Below are the code and all the weights of a small trained network. Each question names an input and a class and asks about switching units off, where a switched-off unit gives its printed mean instead of its output.

import numpy as np


def w(rows, s, z=0):
    codes = np.array(rows[::2]) - 128.0
    scale = np.full(codes.shape[1], s)
    scale[-1] = z or s
    return codes * scale


def norm(h):
    return h / np.sqrt((h * h).mean(-1, keepdims=True) + 1e-5)


def f(y):
    return y / 2 * (1 + np.tanh(0.7978845608 * (y + 0.044715 * y**3)))


def log_softmax(a):
    a = a - a.max(-1, keepdims=True)
    return a - np.log(np.exp(a).sum(-1, keepdims=True))


def net(x, mask):
    res = np.array(x, float).reshape(1, 8) / 4 @ E
    u = 0
    for l in range(3):
        y = f(norm(res) @ A[l][:, :-1].T + A[l][:, -1])
        res = res + np.where(mask[u : u + 10], y, B[l][:, -1]) @ B[l][:, :-1]
        u += 10
    return log_softmax(norm(res)[-1] @ U[:, :-1].T + U[:, -1])


A, B = {}, {}
E = w([
[126,128,127],'x0',
[125,130,126],'x1',
[131,127,129],'x2',
[133,253,156],'x3',
[221,154,23],'x4',
[133,127,131],'x5',
[127,128,128],'x6',
[159,119,144],'x7',
],0.0059)
A[0] = w([
[148,176,112,5],'0.n1',
[203,3,138,219],'0.n2',
[19,168,126,52],'0.n3',
[93,114,109,233],'0.n4',
[169,151,56,83],'0.n5',
[217,93,25,9],'0.n6',
[196,163,219,148],'0.n7',
[123,55,194,76],'0.n8',
[116,197,151,111],'0.n9',
[91,254,226,64],'0.n10',
],0.0064,0.0027)
B[0] = w([
[154,70,61,109],'0.n1',
[2,125,115,255],'0.n2',
[122,100,141,136],'0.n3',
[62,96,208,179],'0.n4',
[167,98,91,156],'0.n5',
[151,97,83,197],'0.n6',
[73,135,168,160],'0.n7',
[22,51,112,151],'0.n8',
[249,129,158,147],'0.n9',
[129,136,231,216],'0.n10',
],0.0042,0.0037)
A[1] = w([
[131,103,42,128],'1.n1',
[27,31,138,112],'1.n2',
[85,127,140,128],'1.n3',
[197,228,149,252],'1.n4',
[99,23,181,126],'1.n5',
[23,136,237,246],'1.n6',
[111,76,64,163],'1.n7',
[232,199,106,62],'1.n8',
[99,61,2,151],'1.n9',
[183,41,68,109],'1.n10',
],0.0081,0.0032)
B[1] = w([
[156,169,139,164],'1.n1',
[114,114,73,211],'1.n2',
[98,103,140,141],'1.n3',
[14,133,187,194],'1.n4',
[105,169,1,179],'1.n5',
[137,87,189,254],'1.n6',
[239,113,99,174],'1.n7',
[21,134,9,158],'1.n8',
[197,126,187,213],'1.n9',
[196,157,145,166],'1.n10',
],0.0075,0.0073)
A[2] = w([
[29,147,159,130],'2.n1',
[120,83,148,249],'2.n2',
[101,161,211,196],'2.n3',
[125,110,93,87],'2.n4',
[105,250,88,31],'2.n5',
[155,168,161,81],'2.n6',
[159,252,165,166],'2.n7',
[9,169,104,71],'2.n8',
[118,142,134,74],'2.n9',
[108,130,11,253],'2.n10',
],0.011,0.0019)
B[2] = w([
[226,156,48,254],'2.n1',
[52,164,104,189],'2.n2',
[209,176,157,215],'2.n3',
[138,167,150,138],'2.n4',
[24,187,69,171],'2.n5',
[142,81,184,131],'2.n6',
[70,3,77,188],'2.n7',
[186,102,108,233],'2.n8',
[201,177,126,120],'2.n9',
[143,183,228,242],'2.n10',
],0.006,0.0048)
U = w([
[55,40,104,165],'0',
[249,128,60,3],'1',
[114,164,227,218],'2',
[92,232,46,95],'3',
],0.016,0.00039)

Each question gives the input, the list of numbers given to net, and the class t.
The units are the neurons (one row each of A and B). Each row of codes is followed by its name. A weight is (code - 128) times the scale printed after its matrix; where a second scale follows, it is the last column's (A, B and U).
mask holds one flag per neuron, layer by layer. A switched-off neuron (its flag False) gives its mean, the last column of its row in B, instead of its output. The means were averaged over made-up inputs and are rounded, as every weight is.
A unit's drop is (log p(t) with every unit on - log p(t) with that unit switched off) / (log p(t) with every unit on - log p(t) with every unit switched off).
unit that matters most: the unit with the biggest drop
k most important neurons: the k neurons with the biggest drops, biggest first
top k neurons in layer l: the k neurons of layer l with the biggest drops, biggest first
drop when u is switched off: that unit's drop, to one decimal
input [6,8,1,0,-1,4,-8,-6], class 0: 4 most important neurons : 1.n6; 0.n3; 2.n10; 1.n9
input [-3,-1,-6,2,2,6,-1,1], class 3: most important neuron : 1.n8
input [-3,8,-6,0,-6,7,-5,-6], class 0: 2 most important neurons : 1.n6; 2.n10
input [-5,6,-7,-1,-8,-2,5,0], class 0: top 3 neurons in layer 1 : 1.n5; 1.n9; 1.n2
input [0,4,-1,1,7,2,-3,2], class 3: top 3 neurons in layer 1 : 1.n8; 1.n6; 1.n4
input [4,6,2,0,-8,2,-3,8], class 0: top 2 neurons in layer 1 : 1.n9; 1.n5
input [-3,1,-4,0,-3,4,3,8], class 0: 2 most important neurons : 1.n6; 0.n8
input [6,-7,-1,0,-3,1,3,6], class 0: 2 most important neurons : 1.n6; 0.n8
input [-3,8,-1,-5,1,-4,-5,-7], class 1: 2 most important neurons : 1.n4; 1.n7
input [8,1,6,4,7,-1,-4,1], class 3: drop when 1.n8 is switched off : 0.2
input [-7,-4,7,6,8,-4,-1,-1], class 3: drop when 0.n1 is switched off : 0.0
input [-2,-5,-4,2,1,7,-1,1], class 3: drop when 2.n1 is switched off : 0.1
input [5,-6,-5,-1,-6,1,5,1], class 0: drop when 1.n6 is switched off : 0.1
input [-3,7,-4,-2,-8,-1,2,4], class 0: unit that matters most : 1.n5
